Here is a tiny trained network, its code and every weight. The questions are about switching its units off for an input and a class, where a switched-off unit gives its printed mean instead of its output.

import numpy as np


def w(rows, s, z=0):
    codes = np.array(rows[::2]) - 128.0
    scale = np.full(codes.shape[1], s)
    scale[-1] = z or s
    return codes * scale


def norm(h):
    return h / np.sqrt((h * h).mean(-1, keepdims=True) + 1e-5)


def f(y):
    return np.maximum(y, 0)


def log_softmax(a):
    a = a - a.max(-1, keepdims=True)
    return a - np.log(np.exp(a).sum(-1, keepdims=True))


def net(x, mask):
    res = np.array(x, float).reshape(1, 3) / 4 @ E
    u = 0
    for l in range(3):
        y = f(norm(res) @ A[l][:, :-1].T + A[l][:, -1])
        res = res + np.where(mask[u : u + 12], y, B[l][:, -1]) @ B[l][:, :-1]
        u += 12
    return log_softmax(norm(res)[-1] @ U[:, :-1].T + U[:, -1])


A, B = {}, {}
E = w([
[136,225,42,207,90,177],'x0',
[59,101,199,187,186,229],'x1',
[172,157,86,26,254,183],'x2',
],0.0099)
A[0] = w([
[151,117,72,104,130,123,103],'0.n1',
[163,143,126,105,158,130,109],'0.n2',
[137,243,130,172,132,127,3],'0.n3',
[135,192,109,151,107,157,22],'0.n4',
[140,213,124,172,136,112,31],'0.n5',
[153,97,203,104,181,73,93],'0.n6',
[174,112,61,124,192,183,102],'0.n7',
[133,212,88,179,147,145,52],'0.n8',
[157,80,92,236,76,99,81],'0.n9',
[112,125,209,145,118,254,46],'0.n10',
[219,114,118,66,36,141,29],'0.n11',
[164,204,141,86,94,68,63],'0.n12',
],0.007,0.0062)
B[0] = w([
[74,141,159,174,175,90,184],'0.n1',
[87,168,171,114,71,112,186],'0.n2',
[114,48,60,97,73,178,154],'0.n3',
[130,53,72,106,81,171,149],'0.n4',
[104,83,73,102,98,154,148],'0.n5',
[85,75,34,96,25,207,229],'0.n6',
[40,235,251,121,9,93,254],'0.n7',
[103,14,57,72,87,173,206],'0.n8',
[36,207,189,64,80,125,233],'0.n9',
[60,97,58,175,214,37,246],'0.n10',
[64,104,107,194,231,70,171],'0.n11',
[45,99,96,192,205,92,194],'0.n12',
],0.012,0.0029)
A[1] = w([
[160,207,112,62,189,188,59],'1.n1',
[84,186,158,94,146,118,110],'1.n2',
[188,234,28,185,117,213,77],'1.n3',
[91,81,77,110,115,134,117],'1.n4',
[221,179,42,81,129,4,45],'1.n5',
[158,112,166,177,101,123,92],'1.n6',
[148,167,137,75,172,143,65],'1.n7',
[159,124,136,138,126,127,94],'1.n8',
[192,26,185,50,165,99,12],'1.n9',
[132,125,188,197,213,252,3],'1.n10',
[139,170,120,77,176,149,52],'1.n11',
[118,139,105,165,193,108,98],'1.n12',
],0.018,0.0048)
B[1] = w([
[118,141,179,164,50,80,199],'1.n1',
[142,153,109,97,138,137,251],'1.n2',
[133,13,184,79,94,240,228],'1.n3',
[127,161,116,80,149,130,254],'1.n4',
[65,115,97,228,238,83,242],'1.n5',
[142,157,122,146,98,128,149],'1.n6',
[110,167,140,174,61,116,170],'1.n7',
[134,123,123,124,128,110,128],'1.n8',
[123,49,159,99,89,254,198],'1.n9',
[68,96,67,234,212,56,219],'1.n10',
[115,164,147,138,73,81,175],'1.n11',
[155,132,98,117,183,108,189],'1.n12',
],0.024,0.0076)
A[2] = w([
[137,160,120,88,165,141,78],'2.n1',
[177,164,190,201,16,59,49],'2.n2',
[249,131,103,76,161,98,96],'2.n3',
[180,173,107,78,159,126,73],'2.n4',
[133,156,146,79,146,165,153],'2.n5',
[100,133,107,154,181,125,1],'2.n6',
[168,108,129,139,125,124,74],'2.n7',
[175,155,99,155,115,206,25],'2.n8',
[145,143,118,128,132,143,98],'2.n9',
[190,178,108,79,161,118,135],'2.n10',
[166,72,178,105,132,164,14],'2.n11',
[178,116,143,107,136,104,47],'2.n12',
],0.021,0.0032)
B[2] = w([
[178,135,113,150,89,102,157],'2.n1',
[88,255,253,66,78,101,234],'2.n2',
[194,169,48,92,34,110,138],'2.n3',
[186,182,96,34,134,103,153],'2.n4',
[182,100,110,167,129,115,189],'2.n5',
[191,141,123,147,212,86,254],'2.n6',
[131,165,122,111,130,143,128],'2.n7',
[145,55,203,73,159,113,148],'2.n8',
[157,109,151,138,134,119,130],'2.n9',
[224,126,95,105,78,92,155],'2.n10',
[160,111,78,135,68,217,204],'2.n11',
[134,130,123,156,85,153,128],'2.n12',
],0.023,0.0088)
U = w([
[108,116,97,207,255,60,252],'0',
[137,29,131,97,50,254,144],'1',
[78,238,244,118,49,82,105],'2',
[242,165,78,80,99,76,1],'3',
],0.013,0.0019)

Each question gives the input, the list of numbers given to net, and the class t.
The units are the neurons (one row each of A and B). Each row of codes is followed by its name. A weight is (code - 128) times the scale printed after its matrix; where a second scale follows, it is the last column's (A, B and U).
mask holds one flag per neuron, layer by layer. A switched-off neuron (its flag False) gives its mean, the last column of its row in B, instead of its output. The means were averaged over made-up inputs and are rounded, as every weight is.
A unit's drop is (log p(t) with every unit on - log p(t) with that unit switched off) / (log p(t) with every unit on - log p(t) with every unit switched off).
The circuit of an input: a set's keep is (log p(t) with only the set's units on - log p(t) with every unit switched off) / (log p(t) with every unit on - log p(t) with every unit switched off). Starting from the 12 units with the biggest drops (on a tie, the unit counted first), units are removed one at a time, each time the one whose removal leaves the highest keep (on an exact tie, the one counted first), for as long as the keep stays at least 0.8.
units of the circuit, in order: the units of the circuit, biggest drop first
top k neurons: the k neurons with the biggest drops, biggest first
top k neurons in layer l: the k neurons of layer l with the biggest drops, biggest first
drop when u is switched off: that unit's drop, to one decimal
input [1,-7,0], class 0: units of the circuit, in order -> [1.n5]
input [7,-1,8], class 2: top 4 neurons -> [1.n1, 2.n2, 1.n11, 0.n6]
input [-3,-3,-2], class 3: top 4 neurons -> [0.n6, 1.n4, 1.n10, 1.n3]
input [-5,7,-7], class 0: top 3 neurons -> [0.n7, 1.n1, 1.n11]
input [0,-3,1], class 3: top 3 neurons -> [0.n12, 1.n12, 1.n10]
input [-2,-3,-1], class 3: top 3 neurons -> [0.n12, 1.n10, 0.n11]
input [4,-1,5], class 2: top 2 neurons -> [1.n1, 0.n6]
input [6,4,6], class 1: top 3 neurons -> [1.n3, 0.n9, 0.n8]
input [0,2,-2], class 3: top 2 neurons -> [1.n5, 1.n10]
input [-4,0,3], class 1: top 2 neurons -> [1.n9, 0.n9]
input [-7,3,6], class 1: top 2 neurons -> [1.n9, 0.n6]
input [5,5,-4], class 0: top 2 neurons in layer 0 -> [0.n6, 0.n7]
input [3,0,3], class 3: top 2 neurons -> [0.n7, 1.n3]
input [-5,2,6], class 2: units of the circuit, in order -> [1.n1]
input [-1,3,2], class 3: top 2 neurons -> [0.n10, 1.n5]
input [2,-7,4], class 0: drop when 1.n5 is switched off -> 1.5
input [-1,-6,1], class 0: drop when 1.n5 is switched off -> 1.2
input [8,0,7], class 1: drop when 2.n5 is switched off -> 0.0
input [-1,0,1], class 3: drop when 1.n3 is switched off -> 0.4
input [8,-4,-6], class 1: units of the circuit, in order -> [1.n3]
